[[ -3  23  17 -32]
 [-16  39  18 -61]
 [-47  -1  37 -29]
 [  8 -29 -27  14]
 [ 25 -43 -32 -42]
 [ 26  13 -41  21]]
|
[[ 26  13 -41  21]
 [ 25 -43 -32 -42]
 [  8 -29 -27  14]
 [ -3  23  17 -32]
 [-16  39  18 -61]
 [-47  -1  37 -29]]

[[  8  -5  -1   1   5 -18 -15  11   7  -3   2 -21  -7  16  15]
 [-13 -25   4  23  15  11 -15  20  -1  -2 -20 -19  -8  13  21]
 [ 16   0  -1 -15  -5   7  -7 -15  -6  25   7  44   2  19  27]
 [-61   1  37  44   3 -17 -25 -19 -30  19 -29   6  13  49 -28]
 [-29   1  16   5   2 -26  34  -3  26  14  -7  -3  15 -16   3]
 [ -5  14   8   3 -37 -17  -1  26   3  54 -19   9   2  12  -5]]
|
[[ 16   0  -1 -15  -5   7  -7 -15  -6  25   7  44   2  19  27]
 [  8  -5  -1   1   5 -18 -15  11   7  -3   2 -21  -7  16  15]
 [ -5  14   8   3 -37 -17  -1  26   3  54 -19   9   2  12  -5]
 [-13 -25   4  23  15  11 -15  20  -1  -2 -20 -19  -8  13  21]
 [-29   1  16   5   2 -26  34  -3  26  14  -7  -3  15 -16   3]
 [-61   1  37  44   3 -17 -25 -19 -30  19 -29   6  13  49 -28]]

[[-16 -31   0 -16   8   5  -9  26  -5 -19]
 [-41  -5   1 -23 -10 -20  29 -19 -14 -31]
 [ 29  23  13  16 -15  15   3  -7  34  -2]
 [  6  -6  27  12 -46  -4 -15  11   7  33]
 [ -1  -9  11  18  10  24  42 -51   2  11]
 [-20  -7 -20  -1 -11  15  13  11  10   2]]
|
[[ 29  23  13  16 -15  15   3  -7  34  -2]
 [  6  -6  27  12 -46  -4 -15  11   7  33]
 [ -1  -9  11  18  10  24  42 -51   2  11]
 [-16 -31   0 -16   8   5  -9  26  -5 -19]
 [-20  -7 -20  -1 -11  15  13  11  10   2]
 [-41  -5   1 -23 -10 -20  29 -19 -14 -31]]

[[-41  51   5 -34  -2 -53 -42 -27  50]
 [-28 -51  35  -3 -38 -20  24 -13 -50]]
|
[[-28 -51  35  -3 -38 -20  24 -13 -50]
 [-41  51   5 -34  -2 -53 -42 -27  50]]

[[ 30 -15]
 [ 31  29]
 [ 34 -52]
 [  0  -6]
 [ 40 -18]
 [-30  22]
 [-15 -34]
 [ 38 -19]
 [ 13 -41]]
|
[[ 40 -18]
 [ 38 -19]
 [ 34 -52]
 [ 31  29]
 [ 30 -15]
 [ 13 -41]
 [  0  -6]
 [-15 -34]
 [-30  22]]

[[ 37  17   7  31   6 -55   3 -12  11]
 [ 22  19 -13  55  48 -30  -7   5 -19]
 [-23 -12  30 -43  -2  13   5 -29   4]
 [ 16  28  -5  34  36  13 -26  28   4]
 [ 14  11 -46 -36  -6   7  17  26   7]]
|
[[ 37  17   7  31   6 -55   3 -12  11]
 [ 22  19 -13  55  48 -30  -7   5 -19]
 [ 16  28  -5  34  36  13 -26  28   4]
 [ 14  11 -46 -36  -6   7  17  26   7]
 [-23 -12  30 -43  -2  13   5 -29   4]]

[[-15   5  13  18 -29 -12]
 [-12   0 -30   2   6 -10]
 [ 13 -20 -22 -58  52  11]
 [ -6   0   1   1  -1   1]
 [ -8 -21  11 -16  28   0]
 [ 16   8 -15   8   2 -19]
 [ -4   3   4  -1  -4   2]
 [ -9  12   9 -14  -4  -9]
 [ -3   2   3  -1   3   0]]
|
[[ 16   8 -15   8   2 -19]
 [ 13 -20 -22 -58  52  11]
 [ -3   2   3  -1   3   0]
 [ -4   3   4  -1  -4   2]
 [ -6   0   1   1  -1   1]
 [ -8 -21  11 -16  28   0]
 [ -9  12   9 -14  -4  -9]
 [-12   0 -30   2   6 -10]
 [-15   5  13  18 -29 -12]]
---
[[ -4  19   1  22   1]
 [ 34   9 -10  -4  40]
 [ 22   4  14 -15 -19]
 [ 34 -26 -40 -14  21]
 [  1   7 -24  23  25]
 [-25  -7 -27   0 -58]
 [ -8   3  22 -26   9]
 [-26  22  29   8  32]
 [ 10  19  32  -3 -35]
 [-11  26 -26 -27 -26]
 [ 12 -27 -40 -30  28]]
|
[[ 28 -30 -40 -27  12]
 [-26 -27 -26  26 -11]
 [-35  -3  32  19  10]
 [ 32   8  29  22 -26]
 [  9 -26  22   3  -8]
 [-58   0 -27  -7 -25]
 [ 25  23 -24   7   1]
 [ 21 -14 -40 -26  34]
 [-19 -15  14   4  22]
 [ 40  -4 -10   9  34]
 [  1  22   1  19  -4]]

[[ -3   8  38   8  69]
 [-33 -63  47  25 -28]
 [-55  -5 -23  -4 -34]
 [-10  36   6  45   1]]
|
[[  1  45   6  36 -10]
 [-34  -4 -23  -5 -55]
 [-28  25  47 -63 -33]
 [ 69   8  38   8  -3]]

[[  1   0   1  48  -2   2 -45 -12  -1   5   2  -3  -9   0  -1]
 [-12  -2   5   8   2   5   6  12   1   5   5 -20   2  54   8]
 [ -7  19  40  -3  -4  -2   5  -5  -3  -7  -3  -6  20  -5 -14]
 [  5   7  -3   2 -27   4   0   6  60 -24  -6   8   6  11  11]]
|
[[ 11  11   6   8  -6 -24  60   6   0   4 -27   2  -3   7   5]
 [-14  -5  20  -6  -3  -7  -3  -5   5  -2  -4  -3  40  19  -7]
 [  8  54   2 -20   5   5   1  12   6   5   2   8   5  -2 -12]
 [ -1   0  -9  -3   2   5  -1 -12 -45   2  -2  48   1   0   1]]

[[  3  11 -14   1  17   6 -22  20 -16  14]
 [ 25  22  -3  -8   8  16  62  29 -19 -40]
 [ -6 -68  34   5 -46 -13 -32  -2  -3 -10]
 [-13  19   9  22 -61 -14   1 -15  20  -7]
 [ -9  41 -15  39   5  -6 -47  12  -5 -14]]
|
[[-14  -5  12 -47  -6   5  39 -15  41  -9]
 [ -7  20 -15   1 -14 -61  22   9  19 -13]
 [-10  -3  -2 -32 -13 -46   5  34 -68  -6]
 [-40 -19  29  62  16   8  -8  -3  22  25]
 [ 14 -16  20 -22   6  17   1 -14  11   3]]

[[-16  35 -43  13  33 -36  24  31  17  12  54]
 [-18 -64   8  10  -2  26 -20 -55 -32 -14 -27]
 [ 20  28  14 -14 -13  -3   1  27  20   4  -7]
 [ 45  41  47 -33 -44  21   5  23  -2   4 -30]
 [ 16  28   8 -11 -10  -2   7  20   7   5   2]
 [-25 -19 -25  16  23  -7   6 -18 -15  -1  21]
 [ 19  23  15 -13 -16   3   3  17   7   3  -8]]
|
[[ -8   3   7  17   3   3 -16 -13  15  23  19]
 [ 21  -1 -15 -18   6  -7  23  16 -25 -19 -25]
 [  2   5   7  20   7  -2 -10 -11   8  28  16]
 [-30   4  -2  23   5  21 -44 -33  47  41  45]
 [ -7   4  20  27   1  -3 -13 -14  14  28  20]
 [-27 -14 -32 -55 -20  26  -2  10   8 -64 -18]
 [ 54  12  17  31  24 -36  33  13 -43  35 -16]]

[[-54  62 -25 -30  12  51 -53  36   5  12]
 [-12  31  40   1   9   2 -26  25   2 -21]]
|
[[-21   2  25 -26   2   9   1  40  31 -12]
 [ 12   5  36 -53  51  12 -30 -25  62 -54]]
